Below are the code and all the weights of a small trained network. Each question names an input and a class and asks about switching units off, where a switched-off unit gives its printed mean instead of its output.

import numpy as np


def w(rows, s, z=0):
    codes = np.array(rows[::2]) - 128.0
    scale = np.full(codes.shape[1], s)
    scale[-1] = z or s
    return codes * scale


def f(y):
    return y / 2 * (1 + np.tanh(0.7978845608 * (y + 0.044715 * y**3)))


def log_softmax(a):
    a = a - a.max(-1, keepdims=True)
    return a - np.log(np.exp(a).sum(-1, keepdims=True))


def net(x, mask):
    res = np.array(x, float).reshape(1, 6) / 4 @ E
    y = f(res @ A[0][:, :-1].T + A[0][:, -1])
    res = res + np.where(mask, y, B[0][:, -1]) @ B[0][:, :-1]
    return log_softmax(res[-1] @ U[:, :-1].T + U[:, -1])


A, B = {}, {}
E = w([
[200,149,237],'x0',
[128,130,128],'x1',
[163,1,118],'x2',
[128,129,129],'x3',
[128,127,127],'x4',
[44,96,205],'x5',
],0.0083)
A[0] = w([
[165,201,101,173],'neuron 1',
[172,126,93,180],'neuron 2',
[178,81,168,115],'neuron 3',
[154,94,62,150],'neuron 4',
[116,62,180,141],'neuron 5',
[148,163,163,193],'neuron 6',
[118,159,158,91],'neuron 7',
[89,153,114,124],'neuron 8',
[143,103,124,166],'neuron 9',
[153,140,170,197],'neuron 10',
[154,182,69,116],'neuron 11',
[143,92,94,137],'neuron 12',
[158,117,164,134],'neuron 13',
[129,137,156,118],'neuron 14',
[2,137,108,204],'neuron 15',
[183,89,89,164],'neuron 16',
[98,114,71,254],'neuron 17',
[95,158,144,115],'neuron 18',
[71,154,186,112],'neuron 19',
[144,117,118,130],'neuron 20',
[142,77,163,140],'neuron 21',
[106,110,111,174],'neuron 22',
[97,47,138,148],'neuron 23',
[172,191,97,144],'neuron 24',
],0.018,0.0041)
B[0] = w([
[96,132,24,231],'neuron 1',
[140,116,165,199],'neuron 2',
[192,130,67,214],'neuron 3',
[106,159,241,230],'neuron 4',
[92,124,29,221],'neuron 5',
[121,75,73,207],'neuron 6',
[105,69,142,161],'neuron 7',
[159,170,152,160],'neuron 8',
[140,138,145,163],'neuron 9',
[127,63,64,207],'neuron 10',
[68,179,90,212],'neuron 11',
[119,143,189,188],'neuron 12',
[145,104,67,181],'neuron 13',
[103,82,107,150],'neuron 14',
[254,203,141,254],'neuron 15',
[174,89,219,228],'neuron 16',
[104,236,170,237],'neuron 17',
[158,109,156,162],'neuron 18',
[115,9,195,209],'neuron 19',
[139,121,143,142],'neuron 20',
[130,139,71,198],'neuron 21',
[128,173,123,164],'neuron 22',
[57,183,87,230],'neuron 23',
[109,133,43,218],'neuron 24',
],0.019,0.008)
U = w([
[26,240,92,128],'0',
[252,148,132,223],'1',
[1,121,70,204],'2',
[99,8,182,1],'3',
[9,163,216,59],'4',
],0.0089,0.0025)

Each question gives the input, the list of numbers given to net, and the class t.
The units are the neurons (one row each of A and B). Each row of codes is followed by its name. A weight is (code - 128) times the scale printed after its matrix; where a second scale follows, it is the last column's (A, B and U).
mask holds one flag per neuron, in row order. A switched-off neuron (its flag False) gives its mean, the last column of its row in B, instead of its output. The means were averaged over made-up inputs and are rounded, as every weight is.
A unit's drop is (log p(t) with every unit on - log p(t) with that unit switched off) / (log p(t) with every unit on - log p(t) with every unit switched off).
The circuit of an input: a set's keep is (log p(t) with only the set's units on - log p(t) with every unit switched off) / (log p(t) with every unit on - log p(t) with every unit switched off). Starting from the 12 units with the biggest drops (on a tie, the unit counted first), units are removed one at a time, each time the one whose removal leaves the highest keep (on an exact tie, the one counted first), for as long as the keep stays at least 0.8.
circuit, biggest first: the units of the circuit, biggest drop first
k most important neurons: the k neurons with the biggest drops, biggest first
drop when u is switched off: that unit's drop, to one decimal
input [0,-7,-8,4,7,8], class 1: circuit, biggest first -> [neuron 15]
input [-5,-3,1,7,-3,-2], class 4: circuit, biggest first -> [neuron 4; neuron 5; neuron 3]
input [3,2,-5,3,3,1], class 3: circuit, biggest first -> [neuron 19; neuron 17]
input [-6,4,1,-4,8,-8], class 4: 2 most important neurons -> [neuron 4; neuron 16]
input [-8,-6,2,-5,1,7], class 0: 2 most important neurons -> [neuron 23; neuron 17]
input [-7,-4,2,6,-4,-8], class 4: 2 most important neurons -> [neuron 4; neuron 16]
input [-1,1,1,1,-4,-8], class 4: 2 most important neurons -> [neuron 16; neuron 4]
input [-8,4,3,-8,-3,4], class 0: drop when neuron 17 is switched off -> 0.1
input [-6,-5,2,4,3,6], class 0: drop when neuron 23 is switched off -> 2.4
input [-6,0,-4,-6,-2,8], class 1: drop when neuron 15 is switched off -> 0.9
input [8,-7,-7,-5,0,2], class 3: drop when neuron 19 is switched off -> 0.2
